Here is a tiny trained network, its code and every weight. The questions are about switching its units off for an input and a class, where a switched-off unit gives its printed mean instead of its output.

import numpy as np


def w(rows, s, z=0):
    codes = np.array(rows[::2]) - 128.0
    scale = np.full(codes.shape[1], s)
    scale[-1] = z or s
    return codes * scale


def norm(h):
    return h / np.sqrt((h * h).mean(-1, keepdims=True) + 1e-5)


def f(y):
    return np.maximum(y, 0)


def log_softmax(a):
    a = a - a.max(-1, keepdims=True)
    return a - np.log(np.exp(a).sum(-1, keepdims=True))


def net(x, mask):
    res = np.array(x, float).reshape(1, 7) / 4 @ E
    u = 0
    for l in range(2):
        y = f(norm(res) @ A[l][:, :-1].T + A[l][:, -1])
        res = res + np.where(mask[u : u + 5], y, B[l][:, -1]) @ B[l][:, :-1]
        u += 5
    return log_softmax(norm(res)[-1] @ U[:, :-1].T + U[:, -1])


A, B = {}, {}
E = w([
[59,156,100,99,74,142,128,70,204,109,55],'x0',
[205,128,112,66,191,174,169,148,106,128,122],'x1',
[102,92,83,149,157,116,164,134,115,252,161],'x2',
[113,69,49,162,101,98,114,152,170,56,154],'x3',
[172,110,96,111,152,78,142,136,103,135,208],'x4',
[93,193,220,62,138,126,118,98,125,83,118],'x5',
[63,121,157,210,120,135,121,159,108,140,134],'x6',
],0.0031)
A[0] = w([
[134,82,151,163,140,210,162,191,76,245,74,5],'0.n0',
[108,225,179,17,192,176,198,16,140,191,128,76],'0.n1',
[171,120,249,145,131,105,130,210,2,90,183,65],'0.n2',
[218,152,80,53,109,164,189,147,146,65,94,28],'0.n3',
[45,177,153,203,30,170,86,146,154,71,106,7],'0.n4',
],0.0039,0.0019)
B[0] = w([
[250,119,104,177,223,239,141,83,113,197,1,201],'0.n0',
[5,62,69,59,146,59,157,98,102,83,165,253],'0.n1',
[185,237,207,188,208,104,88,184,33,89,180,239],'0.n2',
[162,136,112,41,115,207,57,196,155,102,158,191],'0.n3',
[164,194,185,203,44,142,245,67,189,112,135,223],'0.n4',
],0.0052,0.0037)
A[1] = w([
[137,85,39,197,3,71,179,216,121,115,188,103],'1.n0',
[97,101,168,67,237,178,138,30,124,236,87,250],'1.n1',
[144,50,44,199,121,102,171,176,122,85,173,84],'1.n2',
[93,61,29,148,108,180,149,84,163,141,80,182],'1.n3',
[161,71,91,81,245,146,153,158,70,175,123,124],'1.n4',
],0.0041,0.0015)
B[1] = w([
[33,89,187,108,201,143,53,220,185,252,168,214],'1.n0',
[168,51,39,117,109,106,187,110,6,152,63,249],'1.n1',
[47,96,90,57,112,70,58,111,211,234,123,194],'1.n2',
[203,132,197,139,182,88,105,148,70,149,157,227],'1.n3',
[88,143,146,229,108,170,142,51,221,63,58,255],'1.n4',
],0.0044,0.004)
U = w([
[41,189,163,230,63,87,149,163,159,149,195,15],'0',
[188,218,194,209,236,86,89,182,51,8,221,232],'1',
[216,79,37,234,222,198,210,60,45,208,17,222],'2',
[192,150,39,40,97,186,68,190,194,2,170,169],'3',
[69,41,55,165,190,58,56,184,233,196,196,249],'4',
[13,72,44,19,166,35,219,53,63,33,111,175],'5',
[67,210,210,198,41,161,196,39,250,46,41,140],'6',
[143,115,33,124,45,28,149,113,56,160,189,4],'7',
],0.0048,0.0027)

Each question gives the input, the list of numbers given to net, and the class t.
The units are the neurons (one row each of A and B). Each row of codes is followed by its name. A weight is (code - 128) times the scale printed after its matrix; where a second scale follows, it is the last column's (A, B and U).
mask holds one flag per neuron, layer by layer. A switched-off neuron (its flag False) gives its mean, the last column of its row in B, instead of its output. The means were averaged over made-up inputs and are rounded, as every weight is.
A unit's drop is (log p(t) with every unit on - log p(t) with that unit switched off) / (log p(t) with every unit on - log p(t) with every unit switched off).
The circuit of an input: a set's keep is (log p(t) with only the set's units on - log p(t) with every unit switched off) / (log p(t) with every unit on - log p(t) with every unit switched off). Starting from all 10 units, units are removed one at a time, each time the one whose removal leaves the highest keep (on an exact tie, the one counted first), for as long as the keep stays at least 0.8.
units of the circuit, in order: the units of the circuit, biggest drop first
top k neurons: the k neurons with the biggest drops, biggest first
k most important neurons of layer l: the k neurons of layer l with the biggest drops, biggest first
drop when u is switched off: that unit's drop, to one decimal
input [-5,0,-6,7,-8,-1,0], class 6: most important neuron of layer 1	[1.n3]
input [-2,1,1,7,-4,6,-2], class 3: top 2 neurons	[1.n4 0.n3]
input [0,4,8,6,1,-2,-6], class 4: units of the circuit, in order	[1.n2 1.n0]
input [0,4,-6,-4,-4,-1,-4], class 3: top 2 neurons	[0.n3 0.n0]
input [5,-6,8,-2,-5,4,0], class 5: top 2 neurons	[0.n1 1.n4]
input [5,7,-3,0,1,0,6], class 3: top 2 neurons	[0.n3 1.n4]
input [1,6,-5,6,-7,-8,-4], class 3: top 2 neurons	[0.n3 0.n1]
input [5,-4,-4,7,4,-1,-1], class 4: top 4 neurons	[1.n0 1.n4 0.n2 1.n2]
input [1,-3,4,4,-6,3,-8], class 5: top 2 neurons	[0.n0 1.n4]
input [2,4,-8,-7,3,3,-8], class 5: drop when 0.n3 is switched off	-0.3
input [-6,-8,7,-1,-8,3,7], class 2: drop when 1.n1 is switched off	0.1
input [4,1,-1,-4,8,-6,-6], class 3: drop when 0.n1 is switched off	0.0
